[-10 -24  -9  18 -10  44  31  39 -23   8   1  27  -4  33   7  27 -12  32
 -10  42   9 -61 -49   4  22 -17  31 -26   9   5  17  11  10]
z692
[ 23  20 -18 -18  27 -21  -8 -33  18 -15   2 -15 -16  15 -34  42 -16 -49
 -10  31  34  58  -2  -8  38 -32 -23  24 -25  38  13 -71  -3]
z634
[-56 -27  34  36 -20  15 -17  22 -47  13 -12  34  38   5  -8  -1  37  32
  -7   7 -63 -63 -61  -4  23 -20   3  35 -32  -3  25  45  -2]
z90
[ 59 -44 -59  12 -10   1 -22  12  -1  34 -15   1   8   3 -24   0   9 -55
 -22 -33 -41  -3 -37  -6 -25 -15  12  32 -24 -53   1  13  -9]
z634
[-51   5   0  20 -28 -42  -4 -33 -31 -56  48  11  11   9  40  -1   2  40
  11  19  16   0  25 -39  25  27   4  19  37 -29  -2  23  11]
z90
[ -8  29 -10   3  27 -19 -11 -22 -36 -50  65 -24  -1  12   6  -2 -19  27
  -8  14   1  28  17 -35  29  19  -6  19   9 -16   5  -9   7]
z692
[ 14 -10 -82 -38  -1  38 -10  36  21 -46 -57   5 -14 -24 -23 -17  -8   2
 -10 -35 -21 -40  40 -15   8  -2  17  44 -30  -6   3  40  20]
z443
[-14 -10 -49  10  -8  25  -5  25  -3   0 -16  62 -32   3 -30  31  -5  37
 -10  -1   1 -55  14  37   2  -8  20 -22 -18  12 -11  54  24]
z634
[-50  28   2 -24 -18 -22 -20 -44 -20 -13  32  12   4   8  20  16 -10  15
 -18 -30 -24 -32 -12  -2  18  27 -24  -6  26 -42  -6   0 -12]
z692
[-22  30  -7  17   7  -2  -9 -32 -12 -26   7  14  12  -7  13   5  -3  28
 -12  12 -11  10 -36 -20  29   6   1  41  20 -34  23  16 -15]
z794
[-12 -24 -65 -30   4  -1   4   7  -5 -12  17   9  11  -1   1   8  -2 -13
 -12 -22 -19 -49  20 -15 -24  -5   8  29 -16  -8 -12  33   3]
z443
[  7 -18 -45 -72  17  39  16  19   1  44 -12 -17 -11 -16  37  -8  25 -16
 -23 -12 -39 -39  17 -12 -28 -17   3 -10   3   8  29  13  10]
z692
[-36   9  45  43   4 -10 -14 -56   1  40 -12  14  22  -9  47  30  -4  24
  -1 -29 -22 -25 -49  26  -4  20  -5  35 -49  -8   6  19 -20]
z25
[-40  12 -23  19  -7 -21  13 -36 -48 -22  37  17   2   9  41   6  -6   6
   0  13  14  -8  14 -32  15  11  13  31  22  -5  28  18  19]
z90
[ 30  11  38 -49  -4 -42 -42 -47  23 -13 -37  20 -41   0 -21  52  17 -24
 -18 -30 -38 -36   4  17  14 -18 -18   7 -14 -12  -1 -45 -48]
z794
[ 42   4  32 -18  19  -8 -25 -25  10 -66 -25  -8 -22   9 -45  28   2 -24
  -6  27   0  20  17 -20  27 -10  -8  28 -29  28  24 -65 -46]
z946
[  45    5  -41    7   27  -70  -54 -109   11  -27   52  -15   14   48
   55   68  -13  -40    5   11   23   25   10   -5   47  -10  -25   54
  -12    9   19  -56  -33]
z90
[ -4   0   9  33  -7 -27 -19 -21  -7 -22  13  -6  11  -1   0  -8   0  17
  -7  -3 -13 -15 -15 -13  16  10  10  20   6 -37   1   1   0]
z25
[ 12   3 -44  44  -6  66 -66  -7  14 -24 -23  21  -5   1 -22   5 -57 -31
 -38 -13   1   4  11  -8  -5   6  26  75 -91  19 -14  -1  55]
z90
[  2  -1 -22  18  18 -21  -6 -34 -26 -40  18   2   0 -10   0  13  -5   4
  -4  -6   7  -7  -5 -26   2  12 -13  25  -9 -41   5  -2 -15]
z946
[  9  11 -26  -8  24  26 -21 -22  40   3 -44 -26 -16 -11 -73  16 -15 -59
 -45 -25 -16  11 -29  47  42 -24   4  13 -61 -33 -24 -22   2]
z692
[ -36   14  -25  -15  -31   58  -12  -10   84   37 -101   15   -3  -16
  -22   68  -15  -24  -44  -21   -2  -50  -40   69   54   -7    1   -8
  -42  -42  -45   28  -41]
z634
[-16  18  35 -35 -14  27 -15   7 -34  -1   3  22  -5 -11  23 -27  18  38
  -3   5  -9  41   0  -2  23   6 -16   0  73  34  51   5 -12]
z443
[ 52 -23 -69  18 -17   0 -25  17  24 -31 -22  15 -23  -3 -40  31 -14 -34
 -33 -18 -15 -18  22   4 -12 -30  30   2 -42 -23 -32 -22  23]
z559
[-39 -14  14  27  -4 -23   7 -29 -45 -27  32  12  -2  24  10 -11  19   4
  26  10  32  -4 -19 -15   6   5  -1  19   1   3  17   6  15]
z946
[-62 -46  50 -70 -25 -51 -31 -86   8 -34  23   5 -10  38  41  -9  60 -15
  34  10   5 -22  -9  10  26 -12 -46  17 -22  54  32  21 -30]
z90
[  9  -2 -34  36   3 -22 -36 -30 -36 -55  55  14  15  17  26  11 -15  27
   8  21  22 -10   0 -47  22  15  -2  48  30 -17   6   6  12]
z803
[-31 -70 -24  -3 -26 -14  -3  21  25  18 -18  17   5   6  46  10  46  39
  24 -10 -21 -24  -2  12 -46   4  -4 -24 -28 -23 -24   6  42]
z443
[-40  -9  -6  13  24 -32  34  12 -14 -19  -6  28   7  12   0  18  19  49
  27  12   3 -45  -5 -36   1   0  11  -6   6 -24   1  -2  29]
z634
[ 46  30 -57  -5  63  23 -34  -5  29 -37  16 -17  -4 -11 -79   3 -29  -5
 -33 -29 -12   0  35  13  -8  11 -10  -8 -27 -37 -21   8 -37]
z634
[ -4 -18 -30  -4 -18   2 -10  18  17 -11 -55  44 -24  18   4  45  -6  31
 -13  32 -44 -25 -33 -20   6   2  22  20  -8 -25  18 -39  43]
z794
[-10  -3  12  21 -12  -8  11  -3 -34  13  21  12  -3  14   9  16   2   7
   9   7   2   3 -34 -11 -13  11  -5  34  -6 -17  11  18 -14]
z25
[-29 -19  -8   8 -19 -31 -18 -24 -43 -70  67 -15  -3  18 -40  16 -42 -11
 -34  27  30 -44 -13  -4  90 -20   7  27  -6  29   9  12  -6]
z90
[  11    5  -20    0    0  -19  -67  -40   -4 -103   33   18   16   16
    3   14  -19    9   -8  -19   -9   -4   34  -51   10   23  -12   48
  -10  -21   -8  -11  -21]
z559
[-25 -14 -45  24 -12  29  21 -23 -26  51  25  26  28  -6  17  21  22 -64
 -16  -8  12  -8  -6  -2 -67  -9 -10  -1 -17 -20   5  31 -25]
z634
[  6  -5 -37  21   6 -23  -3 -14  -6 -34  27  24 -16   0  -5  14 -13   9
 -15  -5  22 -12  40 -17 -19   7  31 -10  26 -42 -20 -12  33]
z25
[ -3  -6 -58  43 -21   5 -36   0 -47 -23  55  -4  45  -3  36  -8 -10  20
 -17 -15  -5  -3  -7 -35   8  16   0  27  27 -36  15  19  -1]
z946
[-26  16 -15  25   7 -12 -34 -39 -28 -21  56  21  21   5  26   0 -28  17
 -19 -22   2 -24  17 -17   7  25   1  16  23 -44 -23  25  11]
z90
[ 38 -48 -23 -13 -10 -25 -49 -26   1 -49  25 -14 -23  11  12 -46  15 -13
  -1   1   5  27  13 -20  14 -12 -11  11 -11 -17   8  13  24]
z25
[  4  -1 -15  18  -7 -16  -3   5   3 -64  -1  -9  -4  -2  -7 -28 -21  23
  11  42  26 -12  -4 -45  43  -9  23  52  16  24  11 -10  54]
z559
[-26  16 -29  13 -21 -24 -27 -46 -39 -43  76  -6   7  12  -4  -5   6 -20
   3   8  19  21  28  -7  14   3  -7  46  -6  25   5  26   1]
z692
[ 65 -42 -86  -6  -4 -13 -37  -9 -12  16  -6  23 -31  14  -8 -24  10 -49
   7 -16 -26 -19 -11 -21 -44  -2  11  62   9 -31  11   6  61]
z803
[-16  20  20  -7   8  -7  -7 -20   2 -32   1  -2  -1  -5  -3  -3  -4  22
  -4  -7   2 -18   7 -12  23  13   1  15  14 -19   3  10 -18]
z25
[-11 -27   5 -21 -14  -4  29  14  20  51 -48  34  15 -20  40  -1  15  35
  36   9 -13 -18 -16   5 -29  22  16  24  50  20  18   9  23]
z946
[-44   8  -3  16  -3  10  -3  -2 -26 -44  11  13   5  -3  27  -6 -27  38
  -3 -11  21 -63   5 -36  30  19  13  25   6 -30  -8  40  24]
z794
[ 89 -52  23 -28  -4 -49 -27 -14  30 -58  -4  -7 -16  50 -23  35  12 -54
  13 -16   5  32  13 -29 -13 -10   9   5   3 -22 -12 -90 -45]
z559
[  6   5 -22  26   8 -19 -11 -42 -19 -26  24  14 -14  17   8  39   5   5
  -1   2  14   4  -8  -6   4   4   6  20  -9 -32   2 -17   0]
z692
[-26   4  -9  33   0 -60 -22 -64 -31 -46  49 -10   3   4  12  -4  -3   9
 -12 -23   8  -6 -19 -26  39   3   0  20 -10 -42   0  14   0]
z634
[-65  16  79  19 -11   2  44 -10 -24  92 -19 -18 -27 -19   5  38  40   8
   9 -13  16  -6 -51  59 -10   1   3  -3 -17  28   9 -13 -13]
z946
[  17  -19   42   35    3   15  -28   -7    4   25  -37   28    4    5
  -38   33   12  -26   -2   -7  -20   23  -41   37    9  -36   -8   37
 -109   45   -2   18  -32]
z634
[-89  10  31  19 -19  16  -6 -15 -24   3   2   1  14 -22  18  -3  28  48
   2 -27  12 -55 -22  23  27  17  -1  24   8 -10  -3  54  -6]
z443
[ 26   1 -11 -13  26 -16 -17 -43  -8  29   3  13 -16 -17  17   2  48  -3
   6   0 -43  34   7  10 -45   1 -18  17   6   4  35   2 -15]
z803
[-40 -65  -5  -9 -78  24  61  26 -11  37 -51  34 -16  25  35 -11   7 -55
  26  61  14   8   5  39   9 -12  -8 -60 -12  73  49  -4  59]
z692
[  3   5 -19   0  33  -7  -8  10  -3 -37  16  -7 -13   7 -49  43 -43  14
 -47  25  13 -41 -28 -10  83 -42   2  -8 -29  -9 -21 -14   2]
z634
[-24 -13 -11  29 -29 -17 -16 -29 -42 -32  45   9  10  17  26  -8   2   9
   7  19  15   3 -21 -17  25  11 -13  13  28  -9  22  18   1]
z803
[-53  -8  16  11 -22 -12 -12 -19 -34 -58  28   0   4  10  10 -32 -11  30
  -6   5   8 -46  -9 -30  48  20  13   3  30 -21  11   6  38]
z692
[-28 -10 -13  20  -7 -20  13  -6 -25  -4  46  -2  19  13  40  -6 -10  14
   9 -11  23   6  17  -2   9   1   4 -20  12  -1  -4  15  21]
z90
[ 20 -39  -9 -11  65 -13  24   3 -22  12  28 -40 -39  25 -42 -23 -27 -36
 -20  11  16 -76 -43  10  42 -33  20  -1 -15 -10   8  -1  45]
z794
[-40  -3  36  -4  10 -43  25   8 -20 -43   5 -23   2   4  21  17 -16  45
  25  18  28 -57  36 -23  65  11 -10 -26  24  26   4 -33  27]
z803
[ 14 -31  31 -24 -26   7   8 -20  -3 114  -7  -7 -25  25  33  -8  11 -74
   4 -34  15  -4 -85  49 -22 -21 -15   4  10  -1  11  -3  -1]
z794
[-34  -2 -14 -30 -44  -3 -44 -53 -15 -31  19   8  -1   5  20 -46  22 -20
  36 -39 -12  40  21  17 -26  42 -69  21 -30  22  33  39 -10]
z692
[ 18   4  -6   8  23 -27 -41 -29 -18 -71  35 -12  -6  -2 -26   7 -14  20
 -38 -13 -40 -25  -2 -38  20  10  18  39 -14 -48   7  -2 -26]
z794
[ -4 -72 -25  -4  12 -16   8  14  -5 -50  28  25 -16  24 -19 -22  25  38
  10 110   7  28   5 -39  13  11  30   9  47  -2  25  19  52]
z634
[ 26  39 -47  -9  -5 -30 -37 -23  12 -51  51 -10 -31  25 -21  42 -37 -13
 -29  16  29  18  26  11  47 -42 -15 -19  -7  40 -20 -55   5]
z559
[ 26  11 -52  11  32 -33 -27 -10  -4 -71  30 -24   7  -1 -16 -10 -14  27
 -10   4 -11 -21   9 -56  28  -1  20  67   7 -37  -7  -8  17]
z443
